Below is a small trained network, with its code and all its weights. Each question gives an input and a class and asks what happens when units are switched off, that is, made to give their printed mean instead of their output.

import numpy as np


def w(rows, s, z=0):
    codes = np.array(rows[::2]) - 128.0
    scale = np.full(codes.shape[1], s)
    scale[-1] = z or s
    return codes * scale


def f(y):
    return np.maximum(y, 0)


def log_softmax(a):
    a = a - a.max(-1, keepdims=True)
    return a - np.log(np.exp(a).sum(-1, keepdims=True))


def net(x, mask):
    res = np.array(x, float).reshape(1, 5) / 4 @ E
    y = f(res @ A[0][:, :-1].T + A[0][:, -1])
    res = res + np.where(mask, y, B[0][:, -1]) @ B[0][:, :-1]
    return log_softmax(res[-1] @ U[:, :-1].T + U[:, -1])


A, B = {}, {}
E = w([
[77,47,63,207,181,159,82],'x0',
[128,128,128,128,128,128,128],'x1',
[88,213,112,176,39,125,43],'x2',
[2,141,96,78,126,76,182],'x3',
[139,187,98,220,153,140,206],'x4',
],0.0089)
A[0] = w([
[117,106,115,145,132,131,114,68],'neuron 1',
[146,143,140,107,96,125,155,49],'neuron 2',
[59,133,128,90,106,115,183,44],'neuron 3',
[210,240,180,11,71,108,176,9],'neuron 4',
[138,154,112,172,144,122,173,34],'neuron 5',
[101,144,118,103,143,108,148,46],'neuron 6',
[132,143,116,157,137,124,142,59],'neuron 7',
[195,141,156,139,133,146,89,61],'neuron 8',
[196,126,147,150,134,154,106,79],'neuron 9',
[123,85,138,57,113,121,71,2],'neuron 10',
[234,120,121,132,96,130,96,53],'neuron 11',
[141,113,143,113,149,131,160,77],'neuron 12',
[172,75,141,80,166,130,196,91],'neuron 13',
[121,162,113,131,92,139,95,66],'neuron 14',
[42,149,116,87,102,111,177,74],'neuron 15',
[148,108,118,116,138,120,154,47],'neuron 16',
[152,106,133,102,150,132,152,82],'neuron 17',
[85,51,111,190,151,114,74,31],'neuron 18',
[127,107,145,130,126,127,147,21],'neuron 19',
[142,83,161,7,92,116,35,31],'neuron 20',
[160,63,135,103,148,126,196,100],'neuron 21',
[152,211,130,192,124,113,237,44],'neuron 22',
[44,156,133,83,128,117,161,92],'neuron 23',
[177,123,125,151,121,139,130,73],'neuron 24',
[173,102,122,87,155,110,172,96],'neuron 25',
[120,158,135,127,98,130,92,51],'neuron 26',
[95,239,130,163,43,108,21,66],'neuron 27',
[154,160,135,199,135,144,183,34],'neuron 28',
[102,97,125,169,152,137,117,62],'neuron 29',
[95,74,102,162,142,142,86,27],'neuron 30',
[233,131,159,142,119,126,85,92],'neuron 31',
[95,138,130,112,138,123,136,40],'neuron 32',
],0.02,0.0078)
B[0] = w([
[124,106,120,132,131,128,118,144],'neuron 1',
[127,99,120,127,130,135,132,149],'neuron 2',
[124,136,137,128,127,67,139,179],'neuron 3',
[129,3,95,133,127,156,127,251],'neuron 4',
[140,158,95,118,131,140,118,158],'neuron 5',
[127,127,133,115,120,99,118,148],'neuron 6',
[125,134,112,121,129,139,142,141],'neuron 7',
[124,133,133,125,127,75,136,178],'neuron 8',
[121,131,135,126,123,74,133,181],'neuron 9',
[137,188,82,129,120,152,135,174],'neuron 10',
[124,135,128,123,127,62,119,189],'neuron 11',
[127,133,152,129,129,145,129,154],'neuron 12',
[127,140,196,128,126,166,127,206],'neuron 13',
[117,130,155,138,124,145,120,159],'neuron 14',
[133,139,132,129,130,52,124,197],'neuron 15',
[129,136,143,130,126,140,123,143],'neuron 16',
[124,133,153,138,128,139,112,159],'neuron 17',
[129,53,105,119,131,137,137,195],'neuron 18',
[130,134,140,126,136,139,135,130],'neuron 19',
[119,207,49,130,135,164,129,224],'neuron 20',
[128,141,186,133,117,162,125,196],'neuron 21',
[122,186,60,131,128,166,130,204],'neuron 22',
[132,137,133,129,128,59,123,192],'neuron 23',
[116,135,128,129,132,98,130,156],'neuron 24',
[135,132,174,122,138,155,134,179],'neuron 25',
[137,136,152,127,131,150,125,154],'neuron 26',
[132,148,223,126,130,184,132,245],'neuron 27',
[129,172,84,123,129,144,126,172],'neuron 28',
[135,92,109,129,122,143,125,162],'neuron 29',
[129,72,108,138,125,131,125,175],'neuron 30',
[136,137,133,125,130,50,126,206],'neuron 31',
[129,132,130,128,123,107,125,140],'neuron 32',
],0.058,0.02)
U = w([
[66,100,247,124,149,165,122,225],'0',
[61,96,176,113,148,41,124,85],'1',
[63,3,131,127,151,154,131,255],'2',
[57,145,103,116,155,163,131,2],'3',
],0.0066,0.00093)

Each question gives the input, the list of numbers given to net, and the class t.
The units are the neurons (one row each of A and B). Each row of codes is followed by its name. A weight is (code - 128) times the scale printed after its matrix; where a second scale follows, it is the last column's (A, B and U).
mask holds one flag per neuron, in row order. A switched-off neuron (its flag False) gives its mean, the last column of its row in B, instead of its output. The means were averaged over made-up inputs and are rounded, as every weight is.
A unit's drop is (log p(t) with every unit on - log p(t) with that unit switched off) / (log p(t) with every unit on - log p(t) with every unit switched off).
The circuit of an input: a set's keep is (log p(t) with only the set's units on - log p(t) with every unit switched off) / (log p(t) with every unit on - log p(t) with every unit switched off). Starting from the 12 units with the biggest drops (on a tie, the unit counted first), units are removed one at a time, each time the one whose removal leaves the highest keep (on an exact tie, the one counted first), for as long as the keep stays at least 0.8.
units of the circuit, in order: the units of the circuit, biggest drop first
k most important neurons: the k neurons with the biggest drops, biggest first
drop of u: that unit's drop, to one decimal
input [-1,7,-5,-8,7], class 1: 2 most important neurons => [neuron 31; neuron 20]
input [-8,-8,0,-2,7], class 2: units of the circuit, in order => [neuron 4]
input [-5,-7,4,-3,0], class 2: 3 most important neurons => [neuron 4; neuron 13; neuron 21]
input [-1,0,3,-7,-7], class 1: 4 most important neurons => [neuron 31; neuron 11; neuron 8; neuron 22]
input [8,-4,-2,-7,3], class 2: 3 most important neurons => [neuron 18; neuron 30; neuron 29]
input [-6,-6,3,-6,-4], class 1: 3 most important neurons => [neuron 31; neuron 11; neuron 8]
input [-5,7,-5,5,6], class 3: 2 most important neurons => [neuron 22; neuron 27]
input [6,8,-4,5,-2], class 2: 2 most important neurons => [neuron 18; neuron 27]
input [-2,6,-6,-7,-4], class 1: 4 most important neurons => [neuron 31; neuron 27; neuron 11; neuron 9]
input [-6,5,4,3,7], class 3: 2 most important neurons => [neuron 22; neuron 28]
input [0,6,8,8,-4], class 0: 2 most important neurons => [neuron 27; neuron 31]
input [8,4,4,6,-8], class 2: 2 most important neurons => [neuron 18; neuron 30]
input [-6,4,4,-4,-8], class 3: 2 most important neurons => [neuron 20; neuron 10]
input [-5,1,6,1,-8], class 3: units of the circuit, in order => [neuron 20]
input [-1,7,-3,-3,5], class 3: 2 most important neurons => [neuron 27; neuron 22]
input [-5,-1,3,3,4], class 2: 2 most important neurons => [neuron 4; neuron 20]
input [3,-8,5,-7,-3], class 1: drop of neuron 31 => 0.1
input [5,-7,-1,-6,1], class 1: drop of neuron 4 => 1.9
input [0,0,-8,8,-3], class 0: drop of neuron 15 => 0.0
input [-3,-7,-1,3,5], class 3: units of the circuit, in order => [neuron 22]
input [1,-2,-1,6,-8], class 3: drop of neuron 20 => 3.8
